Below is a small trained network, with its code and all its weights. Each question gives an input and a class and asks what happens when units are switched off, that is, made to give their printed mean instead of their output.

import numpy as np


def w(rows, s, z=0):
    codes = np.array(rows[::2]) - 128.0
    scale = np.full(codes.shape[1], s)
    scale[-1] = z or s
    return codes * scale


def f(y):
    return y / 2 * (1 + np.tanh(0.7978845608 * (y + 0.044715 * y**3)))


def log_softmax(a):
    a = a - a.max(-1, keepdims=True)
    return a - np.log(np.exp(a).sum(-1, keepdims=True))


def net(x, mask):
    res = np.array(x, float).reshape(1, 5) / 4 @ E
    y = f(res @ A[0][:, :-1].T + A[0][:, -1])
    res = res + np.where(mask, y, B[0][:, -1]) @ B[0][:, :-1]
    return log_softmax(res[-1] @ U[:, :-1].T + U[:, -1])


A, B = {}, {}
E = w([
[129,129,130,128,129],'x0',
[75,74,193,199,18],'x1',
[132,127,131,127,128],'x2',
[138,37,112,6,106],'x3',
[64,47,206,132,213],'x4',
],0.015)
A[0] = w([
[94,19,156,146,40,172],'neuron 1',
[134,91,93,50,206,250],'neuron 2',
[178,162,36,125,29,254],'neuron 3',
[137,166,93,247,230,193],'neuron 4',
[175,245,38,200,127,198],'neuron 5',
[84,165,153,209,118,124],'neuron 6',
],0.012,0.0087)
B[0] = w([
[58,62,133,169,64,253],'neuron 1',
[111,148,54,98,223,227],'neuron 2',
[170,88,56,69,5,248],'neuron 3',
[164,71,208,185,239,218],'neuron 4',
[172,4,49,210,110,247],'neuron 5',
[107,239,194,227,74,205],'neuron 6',
],0.012,0.022)
U = w([
[126,15,100,193,115,224],'0',
[187,196,12,42,103,186],'1',
[146,121,213,155,252,64],'2',
[48,178,129,37,220,18],'3',
[182,164,108,242,26,50],'4',
[84,111,120,41,2,1],'5',
[52,170,214,206,154,131],'6',
],0.012,0.0073)

Each question gives the input, the list of numbers given to net, and the class t.
The units are the neurons (one row each of A and B). Each row of codes is followed by its name. A weight is (code - 128) times the scale printed after its matrix; where a second scale follows, it is the last column's (A, B and U).
mask holds one flag per neuron, in row order. A switched-off neuron (its flag False) gives its mean, the last column of its row in B, instead of its output. The means were averaged over made-up inputs and are rounded, as every weight is.
A unit's drop is (log p(t) with every unit on - log p(t) with that unit switched off) / (log p(t) with every unit on - log p(t) with every unit switched off).
The circuit of an input: a set's keep is (log p(t) with only the set's units on - log p(t) with every unit switched off) / (log p(t) with every unit on - log p(t) with every unit switched off). Starting from all 6 units, units are removed one at a time, each time the one whose removal leaves the highest keep (on an exact tie, the one counted first), for as long as the keep stays at least 0.8.
circuit, biggest first: the units of the circuit, biggest drop first
k most important neurons: the k neurons with the biggest drops, biggest first
drop of u: that unit's drop, to one decimal
input [0,-1,5,3,-7], class 1: circuit, biggest first : [neuron 1]
input [0,-1,-4,7,3], class 3: 3 most important neurons : [neuron 5; neuron 3; neuron 2]
input [3,-1,4,7,7], class 3: circuit, biggest first : [neuron 5; neuron 2]
input [7,1,3,0,3], class 6: circuit, biggest first : [neuron 5; neuron 3]
input [0,1,4,2,-6], class 5: 2 most important neurons : [neuron 3; neuron 2]
input [-5,3,-3,-8,3], class 6: circuit, biggest first : [neuron 6; neuron 4]
input [-1,1,5,5,-1], class 5: 2 most important neurons : [neuron 5; neuron 4]
input [-4,7,0,-2,6], class 6: 2 most important neurons : [neuron 3; neuron 5]
input [-6,-5,0,1,-5], class 1: 3 most important neurons : [neuron 1; neuron 3; neuron 4]
input [5,6,-8,-1,2], class 6: circuit, biggest first : [neuron 3; neuron 5]
input [8,0,-3,7,6], class 3: circuit, biggest first : [neuron 5; neuron 2]
input [1,-3,-1,-8,2], class 2: 2 most important neurons : [neuron 4; neuron 3]
input [8,-2,4,0,-8], class 0: 2 most important neurons : [neuron 5; neuron 6]
input [-6,3,7,8,-2], class 5: circuit, biggest first : [neuron 5]
input [0,8,4,1,-1], class 5: circuit, biggest first : [neuron 5; neuron 4]
input [7,8,0,-4,1], class 6: 2 most important neurons : [neuron 3; neuron 5]
input [5,-3,5,-7,-7], class 0: 2 most important neurons : [neuron 5; neuron 4]
input [3,1,2,3,-6], class 5: 2 most important neurons : [neuron 2; neuron 3]
input [5,-6,-5,1,-5], class 1: 2 most important neurons : [neuron 1; neuron 3]
input [7,-3,3,-5,-7], class 0: circuit, biggest first : [neuron 5]
input [8,3,-3,0,-5], class 4: drop of neuron 6 : -0.2
